Read these off the grid that follows. Rows and columns are numbered from 1.
1) What is the entry just left of the smallest entry?
2) What is the entry just left of -54.8?
3) What is the entry directly below 37.6?
4) What is the entry directly above the centre entry?
5) What is the entry just right of the smallest entry?
6) What is the entry in row 1 and column 3?
7) What is the entry at row 1, column 2?
8) What is the entry at row 2, column 1?
[[-40.0  -3.3 -42.9 -11.2 -54.8 -54.2 -24.7 -19.9 -29.5 -18.5   8.8]
 [ -2.9  15.6  36.4  49.3  -7.3  35.7  40.8  29.7  18.7  12.8   4.5]
 [-27.1 -20.2 -43.8  37.6 -34.7   6.8 -27.7 -36.2 -48.5  21.8  33.3]
 [-47.1 -48.3 -30.8 -20.2 -44.2 -19.2 -32.6  21.6 -16.8  20.9   5.1]
 [-16.5 -37.1 -50.1 -20.6  11.9 -49.6  18.7   5.4 -15.8  20.9 -12.4]
 [ -5.3  -9.7  -7.4  -1.0  -5.7 -25.9   8.2  -1.0 -20.3 -12.9  15.4]
 [ 22.6  47.6 -40.9 -60.2 -18.5 -18.0  -9.6 -13.6 -41.0  27.5 -50.5]]
1) -40.9
2) -11.2
3) -20.2
4) 6.8
5) -18.5
6) -42.9
7) -3.3
8) -2.9

Read these off the table that follows.
1) Report the top-left entry.
2) Report the last entry, reading row by row.
3) Report the bottom-left entry.
4) Report the entry directly above the smallest entry.
5) Report the entry directly above the largest entry.
6) Report the entry just right of 16.4.
7) Report the smallest entry in the last column.
8) Report the top-right entry.
[[ 36.8 -38.6 -13.8   3.8  40.1 -15.7  -3.3   6.8]
 [-34.5 -12.0 -58.1  12.3 -20.4  13.1   9.3  40.4]
 [-10.8  -5.5  21.2 -13.5 -19.6   5.7 -54.8  -4.1]
 [-12.6  18.5 -36.1  35.3  -6.6 -26.4  10.7  13.4]
 [  6.6 -34.4 -33.1  -8.0  34.9  15.5 -46.9  -6.3]
 [  6.8   3.4  43.5 -11.2 -17.1  -5.3  36.4  -5.6]
 [ 13.6  33.2  -4.8   1.6 -18.9   8.8  28.0  39.0]
 [ 40.8  -8.6 -44.2  14.9 -11.1   4.9 -23.9  -9.0]
 [-27.4 -10.2 -55.8  20.3 -31.6  -2.2   0.9  46.7]
 [ -3.6  15.3  12.6  11.1  -6.5  66.2 -13.7  -7.1]
 [ -7.5  21.1  -5.7  -3.2 -22.9  -7.6   1.8  27.2]
 [ 46.1   7.4  33.5   6.7 -26.6 -12.7 -19.2   7.0]
 [  4.7 -16.4 -21.1 -41.1 -22.0  -1.0  34.5 -10.9]
 [ 47.6 -10.2  16.4  15.6  -4.2 -21.2 -13.9   0.6]
 [ 26.7   7.1 -39.6  -2.4 -42.0  26.6   7.6  -4.3]
 [-35.3  -4.6 -36.9 -26.6   6.9  30.2  14.1  18.3]]
1) 36.8
2) 18.3
3) -35.3
4) -13.8
5) -2.2
6) 15.6
7) -10.9
8) 6.8

array([[  8.0,   8.6, -11.0, -17.9,   3.5, -17.9,  -9.6],
       [-25.2,   5.5,   0.6,   5.2, -27.1, -26.3, -24.5],
       [  4.5,   7.3, -22.4, -21.4, -22.2,   5.5,  15.7],
       [  2.7, -24.2,   8.4,  -7.8, -12.6,   6.7, -24.4],
       [  0.9, -16.2, -12.0,  11.7, -22.7,  -6.4,  -1.8],
       [-11.6, -12.6,  -7.6, -17.5, -17.1, -19.7, -15.8]])
Rows and columns are numbered from 1.
Read off the entry at row 1, column 3.
-11.0
The entry just left of the smallest entry: 5.2
The entry directly below -7.8 -> 11.7
The entry in the bottom-left corner -> -11.6
The entry directly above -15.8: -1.8
The largest entry: 15.7
The entry just right of -22.7 is -6.4
Read off the entry directly above 4.5.
-25.2
The entry in row 1 and column 2: 8.6
The entry just right of the smallest entry -> -26.3
The entry in row 1 and column 1 is 8.0
Read off the bottom entry of the column that holds the largest entry.
-15.8
The entry directly above the largest entry: -24.5
Read off the entry in row 2 and column 3.
0.6
Read off the entry at row 2, column 2.
5.5
The entry directly below the largest entry: -24.4
Read off the entry at row 3, column 1.
4.5
The bottom entry of the column that holds the smallest entry -> -17.1
The entry just right of -11.6 -> -12.6
Read off the top entry of the column that holds the smallest entry.
3.5
The entry directly above -17.1 is -22.7
The entry directly below -6.4: -19.7
The entry directly above 6.7 -> 5.5
The entry in the top-right corner -> -9.6
The entry in row 3 and column 3 is -22.4
The entry directly below the smallest entry is -22.2

A =
60  39  13  21  38  50  24  41  26  55  49  38  60  47  26  62
37  31  53   9  37  42  33  24  45  35  52  79  56  36  62  26
Indices start at 1.
The entry directly above 56 is 60
Read off the entry directly below 49.
Answer: 52
The entry at row 1, column 2 -> 39
The entry directly below 39 is 31
Read off the entry directly above the smallest entry.
Answer: 21
Read off the entry just left of 9.
Answer: 53
Read off the maximum.
Answer: 79
The entry directly below 55 is 35
The entry in row 1 and column 1 -> 60
The entry just right of the largest entry -> 56
